Below is a small trained network, with its code and all its weights. Each question gives an input and a class and asks what happens when units are switched off, that is, made to give their printed mean instead of their output.

import numpy as np


def w(rows, s, z=0):
    codes = np.array(rows[::2]) - 128.0
    scale = np.full(codes.shape[1], s)
    scale[-1] = z or s
    return codes * scale


def norm(h):
    return h / np.sqrt((h * h).mean(-1, keepdims=True) + 1e-5)


def f(y):
    return np.maximum(y, 0)


def log_softmax(a):
    a = a - a.max(-1, keepdims=True)
    return a - np.log(np.exp(a).sum(-1, keepdims=True))


def net(x, mask):
    res = np.array(x, float).reshape(1, 2) / 4 @ E
    u = 0
    for l in range(3):
        y = f(norm(res) @ A[l][:, :-1].T + A[l][:, -1])
        res = res + np.where(mask[u : u + 4], y, B[l][:, -1]) @ B[l][:, :-1]
        u += 4
    return log_softmax(norm(res)[-1] @ U[:, :-1].T + U[:, -1])


A, B = {}, {}
E = w([
[43,192,225,78,212,8,123,42,138],'x0',
[107,73,99,168,187,120,14,2,192],'x1',
],0.009)
A[0] = w([
[112,141,138,176,128,204,109,118,155,92],'0.n1',
[122,200,98,148,149,115,207,45,124,195],'0.n2',
[207,110,110,143,93,169,255,82,110,250],'0.n3',
[44,115,73,165,137,78,149,47,115,48],'0.n4',
],0.0061,0.0018)
B[0] = w([
[2,229,183,153,156,192,59,205,113,187],'0.n1',
[141,144,131,84,46,152,40,208,191,206],'0.n2',
[178,164,86,41,145,53,23,95,83,254],'0.n3',
[166,160,106,88,115,197,181,198,65,234],'0.n4',
],0.0074,0.0044)
A[1] = w([
[142,117,108,200,162,145,111,2,173,65],'1.n1',
[128,110,159,141,110,134,177,133,62,27],'1.n2',
[112,77,105,213,58,187,119,171,134,9],'1.n3',
[77,118,152,126,74,183,74,153,129,84],'1.n4',
],0.0094,0.0014)
B[1] = w([
[122,37,87,204,25,59,212,150,32,254],'1.n1',
[137,27,155,219,17,252,192,178,123,146],'1.n2',
[168,206,199,99,238,79,143,62,253,218],'1.n3',
[95,62,59,60,106,166,117,249,87,213],'1.n4',
],0.0077,0.0064)
A[2] = w([
[154,146,201,155,72,222,233,143,50,186],'2.n1',
[220,188,98,160,154,197,164,143,132,4],'2.n2',
[213,134,103,142,96,229,142,116,184,155],'2.n3',
[153,141,133,74,52,160,223,110,1,65],'2.n4',
],0.0085,0.0016)
B[2] = w([
[144,17,94,175,169,65,150,62,116,209],'2.n1',
[33,131,213,109,104,164,97,108,168,197],'2.n2',
[98,229,248,136,102,77,208,58,80,221],'2.n3',
[125,100,62,172,175,165,102,131,175,254],'2.n4',
],0.011,0.006)
U = w([
[110,51,54,247,124,101,155,97,111,181],'0',
[101,193,216,79,113,112,124,67,117,246],'1',
[138,137,51,81,126,162,84,172,111,6],'2',
],0.013,0.0015)

Each question gives the input, the list of numbers given to net, and the class t.
The units are the neurons (one row each of A and B). Each row of codes is followed by its name. A weight is (code - 128) times the scale printed after its matrix; where a second scale follows, it is the last column's (A, B and U).
mask holds one flag per neuron, layer by layer. A switched-off neuron (its flag False) gives its mean, the last column of its row in B, instead of its output. The means were averaged over made-up inputs and are rounded, as every weight is.
A unit's drop is (log p(t) with every unit on - log p(t) with that unit switched off) / (log p(t) with every unit on - log p(t) with every unit switched off).
The circuit of an input: a set's keep is (log p(t) with only the set's units on - log p(t) with every unit switched off) / (log p(t) with every unit on - log p(t) with every unit switched off). Starting from all 12 units, units are removed one at a time, each time the one whose removal leaves the highest keep (on an exact tie, the one counted first), for as long as the keep stays at least 0.8.
units of the circuit, in order: the units of the circuit, biggest drop first
top k neurons: the k neurons with the biggest drops, biggest first
k most important neurons of layer l: the k neurons of layer l with the biggest drops, biggest first
drop when u is switched off: that unit's drop, to one decimal
input [-6,-4], class 1: units of the circuit, in order : 2.n3, 1.n3
input [-4,-7], class 0: units of the circuit, in order : 2.n1
input [2,-1], class 2: units of the circuit, in order : 1.n1, 2.n3
input [-4,-3], class 1: top 2 neurons : 1.n1, 2.n3
input [-4,-2], class 1: 2 most important neurons of layer 1 : 1.n1, 1.n4
input [1,-3], class 2: 3 most important neurons of layer 1 : 1.n1, 1.n3, 1.n2
input [-8,-6], class 1: units of the circuit, in order : 2.n3, 1.n3
input [-6,4], class 1: top 2 neurons : 1.n3, 2.n3
input [3,3], class 2: 2 most important neurons of layer 0 : 0.n4, 0.n2
input [1,3], class 2: top 2 neurons : 0.n4, 1.n1
input [-3,0], class 2: top 2 neurons : 0.n3, 1.n3
input [-7,-8], class 0: 2 most important neurons of layer 2 : 2.n1, 2.n4
input [0,3], class 2: top 2 neurons : 0.n4, 0.n1
input [5,5], class 0: units of the circuit, in order : 1.n1
input [-1,-2], class 2: top 2 neurons : 0.n3, 1.n1
input [1,1], class 2: top 2 neurons : 0.n2, 1.n1
input [0,1], class 2: top 3 neurons : 1.n4, 1.n1, 0.n1
input [-3,2], class 2: 3 most important neurons of layer 0 : 0.n1, 0.n4, 0.n3
input [-4,2], class 1: drop when 2.n3 is switched off : 0.1
input [-2,0], class 2: most important neuron of layer 0 : 0.n3
input [-4,-8], class 0: drop when 2.n1 is switched off : 0.6
input [3,-7], class 0: drop when 2.n1 is switched off : 0.1
input [0,-5], class 0: drop when 2.n1 is switched off : 0.2
